Here is a tiny trained network, its code and every weight. The questions are about switching its units off for an input and a class, where a switched-off unit gives its printed mean instead of its output.

import numpy as np


def w(rows, s, z=0):
    codes = np.array(rows[::2]) - 128.0
    scale = np.full(codes.shape[1], s)
    scale[-1] = z or s
    return codes * scale


def norm(h):
    return h / np.sqrt((h * h).mean(-1, keepdims=True) + 1e-5)


def f(y):
    return y / 2 * (1 + np.tanh(0.7978845608 * (y + 0.044715 * y**3)))


def log_softmax(a):
    a = a - a.max(-1, keepdims=True)
    return a - np.log(np.exp(a).sum(-1, keepdims=True))


def net(x, mask):
    res = np.array(x, float).reshape(1, 4) / 4 @ E
    u = 0
    for l in range(2):
        y = f(norm(res) @ A[l][:, :-1].T + A[l][:, -1])
        res = res + np.where(mask[u : u + 7], y, B[l][:, -1]) @ B[l][:, :-1]
        u += 7
    return log_softmax(norm(res)[-1] @ U[:, :-1].T + U[:, -1])


A, B = {}, {}
E = w([
[58,173,127,142,181,100,91,155],'x0',
[146,66,182,108,118,11,62,82],'x1',
[140,84,90,190,119,83,171,157],'x2',
[157,132,138,150,154,120,135,123],'x3',
],0.011)
A[0] = w([
[129,58,135,119,86,46,129,111,178],'L0N0',
[148,166,142,50,135,177,87,40,50],'L0N1',
[101,40,2,216,87,36,191,133,10],'L0N2',
[128,102,62,167,121,182,169,152,176],'L0N3',
[185,35,123,104,83,156,205,95,39],'L0N4',
[13,128,108,161,181,60,165,144,27],'L0N5',
[47,145,143,132,182,94,174,97,2],'L0N6',
],0.0089,0.0037)
B[0] = w([
[142,113,116,133,165,81,166,67,250],'L0N0',
[159,89,192,150,146,137,160,204,208],'L0N1',
[134,81,197,132,130,124,163,253,254],'L0N2',
[127,159,118,159,140,134,188,94,232],'L0N3',
[189,172,87,139,54,149,32,114,226],'L0N4',
[185,142,92,155,101,130,79,124,189],'L0N5',
[166,115,106,147,93,138,84,125,139],'L0N6',
],0.017,0.0061)
A[1] = w([
[118,131,242,22,146,190,97,104,47],'L1N0',
[90,184,104,165,179,86,66,173,74],'L1N1',
[215,81,101,131,139,108,123,98,178],'L1N2',
[145,89,84,76,20,164,118,100,124],'L1N3',
[66,164,58,168,147,71,9,171,5],'L1N4',
[81,87,130,63,162,22,108,68,139],'L1N5',
[79,182,65,157,119,176,231,94,108],'L1N6',
],0.014,0.0024)
B[1] = w([
[140,75,115,219,100,50,179,249,215],'L1N0',
[235,140,94,142,57,158,153,96,185],'L1N1',
[45,195,119,107,127,193,94,144,254],'L1N2',
[171,193,40,153,142,88,77,91,181],'L1N3',
[184,207,84,135,73,139,48,133,191],'L1N4',
[59,115,130,68,181,194,176,44,229],'L1N5',
[52,64,163,50,188,78,99,39,253],'L1N6',
],0.013,0.008)
U = w([
[46,58,170,70,206,151,151,3,225],'0',
[143,35,182,175,144,116,179,199,122],'1',
[184,161,94,128,87,169,34,53,1],'2',
],0.011,0.0017)

Each question gives the input, the list of numbers given to net, and the class t.
The units are the neurons (one row each of A and B). Each row of codes is followed by its name. A weight is (code - 128) times the scale printed after its matrix; where a second scale follows, it is the last column's (A, B and U).
mask holds one flag per neuron, layer by layer. A switched-off neuron (its flag False) gives its mean, the last column of its row in B, instead of its output. The means were averaged over made-up inputs and are rounded, as every weight is.
A unit's drop is (log p(t) with every unit on - log p(t) with that unit switched off) / (log p(t) with every unit on - log p(t) with every unit switched off).
The circuit of an input: a set's keep is (log p(t) with only the set's units on - log p(t) with every unit switched off) / (log p(t) with every unit on - log p(t) with every unit switched off). Starting from the 12 units with the biggest drops (on a tie, the unit counted first), units are removed one at a time, each time the one whose removal leaves the highest keep (on an exact tie, the one counted first), for as long as the keep stays at least 0.8.
circuit, biggest first: the units of the circuit, biggest drop first
unit that matters most: the unit with the biggest drop
k most important neurons: the k neurons with the biggest drops, biggest first
k most important neurons of layer l: the k neurons of layer l with the biggest drops, biggest first
drop of u: that unit's drop, to one decimal
input [-6,3,-7,5], class 1: unit that matters most : L0N1
input [7,3,-6,-2], class 2: 3 most important neurons : (L1N4, L0N2, L1N1)
input [6,-5,-6,7], class 1: circuit, biggest first : (L0N4, L1N5)
input [6,-7,-8,8], class 1: 4 most important neurons of layer 1 : (L1N0, L1N5, L1N2, L1N1)
input [3,-8,8,-7], class 0: 4 most important neurons : (L1N6, L0N3, L0N1, L1N0)
input [-4,-8,7,6], class 0: 2 most important neurons : (L1N6, L0N3)
input [8,7,1,-6], class 2: 4 most important neurons : (L1N4, L0N5, L1N6, L1N1)
input [3,2,2,3], class 2: 2 most important neurons : (L0N5, L0N1)
input [-6,-1,-6,3], class 1: 2 most important neurons of layer 0 : (L0N1, L0N5)
input [-2,-5,4,1], class 0: 2 most important neurons : (L0N3, L1N6)
input [-7,-6,-7,-5], class 1: 3 most important neurons of layer 0 : (L0N1, L0N0, L0N5)
input [-1,7,6,2], class 0: 2 most important neurons of layer 0 : (L0N0, L0N1)
input [6,-5,0,-6], class 2: 3 most important neurons of layer 0 : (L0N5, L0N0, L0N6)
input [2,-6,4,3], class 0: circuit, biggest first : (L1N6)
input [-5,4,-6,0], class 1: drop of L0N1 : 1.4
input [-5,-3,-6,-6], class 1: drop of L0N1 : 0.3
input [3,1,-2,4], class 2: drop of L0N2 : 0.2
input [-3,-8,5,7], class 0: drop of L1N6 : 0.5
